Below is a small trained network, with its code and all its weights. Each question gives an input and a class and asks what happens when units are switched off, that is, made to give their printed mean instead of their output.

import numpy as np


def w(rows, s, z=0):
    codes = np.array(rows[::2]) - 128.0
    scale = np.full(codes.shape[1], s)
    scale[-1] = z or s
    return codes * scale


def norm(h):
    return h / np.sqrt((h * h).mean(-1, keepdims=True) + 1e-5)


def f(y):
    return np.maximum(y, 0)


def log_softmax(a):
    a = a - a.max(-1, keepdims=True)
    return a - np.log(np.exp(a).sum(-1, keepdims=True))


def net(x, mask):
    res = np.array(x, float).reshape(1, 2) / 4 @ E
    u = 0
    for l in range(2):
        y = f(norm(res) @ A[l][:, :-1].T + A[l][:, -1])
        res = res + np.where(mask[u : u + 14], y, B[l][:, -1]) @ B[l][:, :-1]
        u += 14
    return log_softmax(norm(res)[-1] @ U[:, :-1].T + U[:, -1])


A, B = {}, {}
E = w([
[170,224,133,108,216,197],'x0',
[195,214,21,161,2,116],'x1',
],0.0076)
A[0] = w([
[193,63,91,199,99,139,159],'0.n1',
[91,133,89,152,204,118,90],'0.n2',
[89,212,58,120,243,209,86],'0.n3',
[79,206,149,138,61,70,72],'0.n4',
[109,48,71,35,62,124,25],'0.n5',
[143,82,85,114,98,110,136],'0.n6',
[88,120,119,71,42,135,115],'0.n7',
[63,101,185,115,160,107,153],'0.n8',
[102,139,161,229,175,112,73],'0.n9',
[80,141,189,59,149,114,179],'0.n10',
[50,129,16,162,124,67,120],'0.n11',
[225,70,72,128,147,67,3],'0.n12',
[230,219,2,164,159,109,130],'0.n13',
[119,146,208,150,158,172,100],'0.n14',
],0.0065,0.0018)
B[0] = w([
[149,74,242,27,147,170,184],'0.n1',
[195,110,143,145,91,53,155],'0.n2',
[89,107,69,177,95,112,220],'0.n3',
[88,114,225,133,132,122,173],'0.n4',
[49,92,49,80,82,142,182],'0.n5',
[80,149,72,180,173,217,175],'0.n6',
[177,189,117,174,82,252,178],'0.n7',
[185,126,85,73,87,58,209],'0.n8',
[42,69,157,22,160,126,150],'0.n9',
[171,130,30,113,88,129,193],'0.n10',
[209,82,224,87,139,149,188],'0.n11',
[184,120,216,116,142,206,146],'0.n12',
[151,104,138,97,197,64,253],'0.n13',
[111,183,200,108,89,81,178],'0.n14',
],0.0047,0.0063)
A[1] = w([
[127,85,155,165,80,73,131],'1.n1',
[141,199,188,145,146,137,161],'1.n2',
[79,68,79,95,89,113,132],'1.n3',
[39,46,178,152,180,129,158],'1.n4',
[166,119,113,123,117,93,152],'1.n5',
[190,232,127,172,46,99,4],'1.n6',
[81,167,97,131,180,189,111],'1.n7',
[130,254,86,115,168,206,113],'1.n8',
[172,112,173,77,113,224,133],'1.n9',
[199,156,92,170,111,138,70],'1.n10',
[179,149,108,169,171,213,89],'1.n11',
[129,175,144,67,71,113,185],'1.n12',
[172,146,6,122,101,52,125],'1.n13',
[178,138,110,126,199,132,163],'1.n14',
],0.0099,0.0035)
B[1] = w([
[131,121,148,215,117,221,206],'1.n1',
[77,121,139,176,105,132,176],'1.n2',
[120,158,69,176,164,119,231],'1.n3',
[204,214,158,101,72,152,254],'1.n4',
[80,134,130,70,178,180,186],'1.n5',
[181,155,228,87,132,112,219],'1.n6',
[124,73,83,124,23,121,163],'1.n7',
[126,3,103,157,61,194,226],'1.n8',
[91,149,94,137,180,48,214],'1.n9',
[144,105,129,36,103,177,195],'1.n10',
[112,73,123,160,69,142,172],'1.n11',
[103,107,126,123,181,126,208],'1.n12',
[78,176,176,131,214,55,244],'1.n13',
[113,122,79,213,47,139,217],'1.n14',
],0.0066,0.0064)
U = w([
[104,36,99,230,36,184,200],'0',
[225,156,246,3,125,106,157],'1',
[5,158,106,164,240,24,162],'2',
[166,130,88,128,168,115,2],'3',
],0.013,0.0067)

Each question gives the input, the list of numbers given to net, and the class t.
The units are the neurons (one row each of A and B). Each row of codes is followed by its name. A weight is (code - 128) times the scale printed after its matrix; where a second scale follows, it is the last column's (A, B and U).
mask holds one flag per neuron, layer by layer. A switched-off neuron (its flag False) gives its mean, the last column of its row in B, instead of its output. The means were averaged over made-up inputs and are rounded, as every weight is.
A unit's drop is (log p(t) with every unit on - log p(t) with that unit switched off) / (log p(t) with every unit on - log p(t) with every unit switched off).
The circuit of an input: a set's keep is (log p(t) with only the set's units on - log p(t) with every unit switched off) / (log p(t) with every unit on - log p(t) with every unit switched off). Starting from the 12 units with the biggest drops (on a tie, the unit counted first), units are removed one at a time, each time the one whose removal leaves the highest keep (on an exact tie, the one counted first), for as long as the keep stays at least 0.8.
units of the circuit, in order: the units of the circuit, biggest drop first
k most important neurons: the k neurons with the biggest drops, biggest first
top k neurons in layer l: the k neurons of layer l with the biggest drops, biggest first
drop when u is switched off: that unit's drop, to one decimal
input [-2,1], class 2: 3 most important neurons	(1.n9 1.n8 1.n6)
input [4,4], class 0: top 2 neurons in layer 1	(1.n8 1.n14)
input [3,2], class 2: top 4 neurons in layer 0	(0.n13 0.n7 0.n3 0.n6)
input [7,-7], class 0: 3 most important neurons	(0.n13 1.n14 0.n1)
input [0,-8], class 1: units of the circuit, in order	(1.n4)
input [3,0], class 2: units of the circuit, in order	(0.n3 1.n13)
input [7,7], class 0: top 3 neurons in layer 0	(0.n8 0.n14 0.n2)
input [-3,-1], class 2: 2 most important neurons	(1.n8 1.n3)
input [2,-3], class 2: 2 most important neurons	(0.n10 0.n8)
input [8,-8], class 0: top 2 neurons in layer 1	(1.n14 1.n13)
input [-3,-5], class 1: 2 most important neurons	(1.n4 1.n8)
input [3,3], class 2: 2 most important neurons	(1.n13 0.n13)
input [1,3], class 2: 2 most important neurons	(0.n13 1.n4)
input [5,4], class 0: 3 most important neurons	(1.n8 0.n8 1.n14)
input [2,2], class 2: most important neuron	(0.n13)
input [0,2], class 2: top 2 neurons in layer 1	(1.n9 1.n8)
input [3,6], class 1: 2 most important neurons	(1.n6 1.n13)
input [8,4], class 0: drop when 1.n8 is switched off	0.1
input [-6,8], class 1: drop when 1.n6 is switched off	0.5
input [-1,-7], class 1: drop when 1.n4 is switched off	0.2
